Here is a tiny trained network, its code and every weight. The questions are about switching its units off for an input and a target symbol, where a switched-off unit gives its printed mean instead of its output.

import numpy as np


def w(rows, s, z=0):
    codes = np.array(rows[::2]) - 128.0
    scale = np.full(codes.shape[1], s)
    scale[-1] = z or s
    return codes * scale


def f(y):
    return np.maximum(y, 0)


def softmax(a):
    e = np.exp(a - a.max(-1, keepdims=True))
    return e / e.sum(-1, keepdims=True)


def log_softmax(a):
    a = a - a.max(-1, keepdims=True)
    return a - np.log(np.exp(a).sum(-1, keepdims=True))


def net(x, mask):
    ids = ['αβγδεζηθλμσφψ'.index(c) for c in x.split()]
    T = len(ids)
    res = E[ids] + P[:T]
    r = res
    for j in range(3):
        rows = slice(3 * j, 3 * j + 3)
        q, k, v = (r @ M[0][rows].T for M in (Q, K, V))
        z = softmax(np.where(np.tri(T) > 0, q @ k.T / 3**0.5, -1e9)) @ v
        o = O[0][rows]
        res = res + np.where(mask[j], z, o[:, -1]) @ o[:, :-1]
    y = f(res @ A[0][:, :-1].T + A[0][:, -1])
    res = res + np.where(mask[3:27], y, B[0][:, -1]) @ B[0][:, :-1]
    return log_softmax(res[-1] @ U[:, :-1].T + U[:, -1])


Q, K, V, O, A, B = {}, {}, {}, {}, {}, {}
E = w([
[203,137,107],'α',
[176,145,34],'β',
[144,136,129],'γ',
[63,121,66],'δ',
[153,79,141],'ε',
[156,74,141],'ζ',
[200,138,130],'η',
[149,78,105],'θ',
[109,70,253],'λ',
[86,78,14],'μ',
[87,55,138],'σ',
[150,182,190],'φ',
[240,156,143],'ψ',
],0.023)
P = w([
[156,8,142],'0',
[154,150,111],'1',
[142,143,102],'2',
[130,136,114],'3',
[130,131,106],'4',
[129,120,118],'5',
],0.014)
Q[0] = w([
[5,231,126],'h0',
[137,3,116],'h0',
[27,206,66],'h0',
[128,127,94],'h1',
[120,133,225],'h1',
[75,112,110],'h1',
[92,134,221],'h2',
[81,22,97],'h2',
[164,18,40],'h2',
],0.0084)
K[0] = w([
[126,226,112],'h0',
[141,62,74],'h0',
[59,243,147],'h0',
[146,116,87],'h1',
[118,122,128],'h1',
[145,152,196],'h1',
[134,124,101],'h2',
[153,5,127],'h2',
[139,64,134],'h2',
],0.015)
V[0] = w([
[131,187,176],'h0',
[176,185,45],'h0',
[182,150,160],'h0',
[4,59,179],'h1',
[110,131,169],'h1',
[110,180,70],'h1',
[226,101,113],'h2',
[115,86,134],'h2',
[69,70,156],'h2',
],0.015)
O[0] = w([
[142,213,232,18],'h0',
[190,48,164,1],'h0',
[106,123,254,106],'h0',
[76,122,65,186],'h1',
[236,96,129,135],'h1',
[107,80,97,20],'h1',
[73,87,197,225],'h2',
[87,138,126,197],'h2',
[90,126,177,210],'h2',
],0.0086,0.014)
A[0] = w([
[5,85,122,125],'n0',
[75,79,159,111],'n1',
[109,161,143,114],'n2',
[202,100,139,130],'n3',
[136,131,202,208],'n4',
[100,195,109,57],'n5',
[98,193,80,167],'n6',
[117,101,45,101],'n7',
[144,123,151,204],'n8',
[121,95,66,248],'n9',
[85,196,167,83],'n10',
[218,164,120,215],'n11',
[108,107,148,4],'n12',
[102,87,156,96],'n13',
[60,131,110,183],'n14',
[121,61,158,170],'n15',
[130,183,153,205],'n16',
[95,130,156,128],'n17',
[137,101,57,27],'n18',
[83,196,85,44],'n19',
[50,131,121,135],'n20',
[117,155,124,105],'n21',
[109,154,129,63],'n22',
[158,155,70,125],'n23',
],0.013,0.0033)
B[0] = w([
[180,113,141,254],'n0',
[159,130,122,180],'n1',
[172,111,103,148],'n2',
[2,119,83,136],'n3',
[120,59,83,150],'n4',
[180,79,113,161],'n5',
[114,148,177,178],'n6',
[165,150,142,196],'n7',
[128,86,137,136],'n8',
[98,144,166,193],'n9',
[146,96,131,171],'n10',
[64,132,118,134],'n11',
[161,152,78,139],'n12',
[76,192,78,156],'n13',
[144,180,162,203],'n14',
[91,145,124,165],'n15',
[152,81,137,151],'n16',
[75,178,131,155],'n17',
[155,110,122,175],'n18',
[145,96,140,179],'n19',
[147,185,88,202],'n20',
[143,128,104,141],'n21',
[167,99,132,143],'n22',
[99,167,171,147],'n23',
],0.0068,0.032)
U = w([
[127,96,132,107],'α',
[124,87,65,2],'β',
[132,144,128,151],'γ',
[192,164,65,127],'δ',
[52,238,105,158],'ε',
[42,244,102,219],'ζ',
[104,118,158,154],'η',
[101,187,49,115],'θ',
[254,197,219,86],'λ',
[244,95,1,81],'μ',
[150,243,69,118],'σ',
[227,71,197,218],'φ',
[122,99,172,106],'ψ',
],0.0073,0.0028)

Each question gives the input, a string of symbols that net reads in full, and the target symbol t.
The units are the heads (3 rows each of Q, K, V and O) and the neurons (one row each of A and B). Each row of codes is followed by its name. A weight is (code - 128) times the scale printed after its matrix; where a second scale follows, it is the last column's (O, A, B and U).
mask holds one flag per unit, heads first, then neurons. A switched-off unit (its flag False) gives its mean, the last column of its rows in O or B, instead of its output. The means were averaged over made-up inputs and are rounded, as every weight is.
A unit's drop is (log p(t) with every unit on - log p(t) with that unit switched off) / (log p(t) with every unit on - log p(t) with every unit switched off).
The circuit of an input: a set's keep is (log p(t) with only the set's units on - log p(t) with every unit switched off) / (log p(t) with every unit on - log p(t) with every unit switched off). Starting from the 12 units with the biggest drops (on a tie, the unit counted first), units are removed one at a time, each time the one whose removal leaves the highest keep (on an exact tie, the one counted first), for as long as the keep stays at least 0.8.
circuit, biggest first: the units of the circuit, biggest drop first
k most important neurons: the k neurons with the biggest drops, biggest first
which heads matter: for each layer, one digit per head in row order, 1 if its drop is at least 0.15 and else 0, layers parted by /
drop of u: that unit's drop, to one decimal
input λ ε ψ η λ ε, target λ: which heads matter : 100
input ζ ζ ε γ η ε, target ζ: which heads matter : 001
input λ ε γ, target λ: circuit, biggest first : (h0, n13, n5)
input θ δ ε φ, target φ: circuit, biggest first : (h0, n4, n16, n14)
input μ ζ λ λ θ, target μ: which heads matter : 100
input μ λ λ η μ ζ, target μ: circuit, biggest first : (h0)
input β α ζ, target β: 2 most important neurons : (n3, n14)
input μ θ λ α, target μ: 2 most important neurons : (n18, n17)
input μ μ μ α σ α, target μ: which heads matter : 110
input μ α φ ε λ ε, target μ: which heads matter : 100
input λ λ λ ζ η, target λ: 2 most important neurons : (n6, n5)
input σ μ λ μ λ σ, target σ: 2 most important neurons : (n20, n14)
input μ θ λ η, target μ: 2 most important neurons : (n18, n17)
input λ λ μ σ ζ, target λ: most important neuron : (n0)
input λ φ β θ, target λ: drop of h0 : 1.0
input μ ζ λ β ψ, target μ: drop of n17 : 0.1
input ζ ε φ ζ, target ζ: drop of h0 : 0.1
input μ μ ζ δ μ λ, target μ: drop of h2 : 0.0
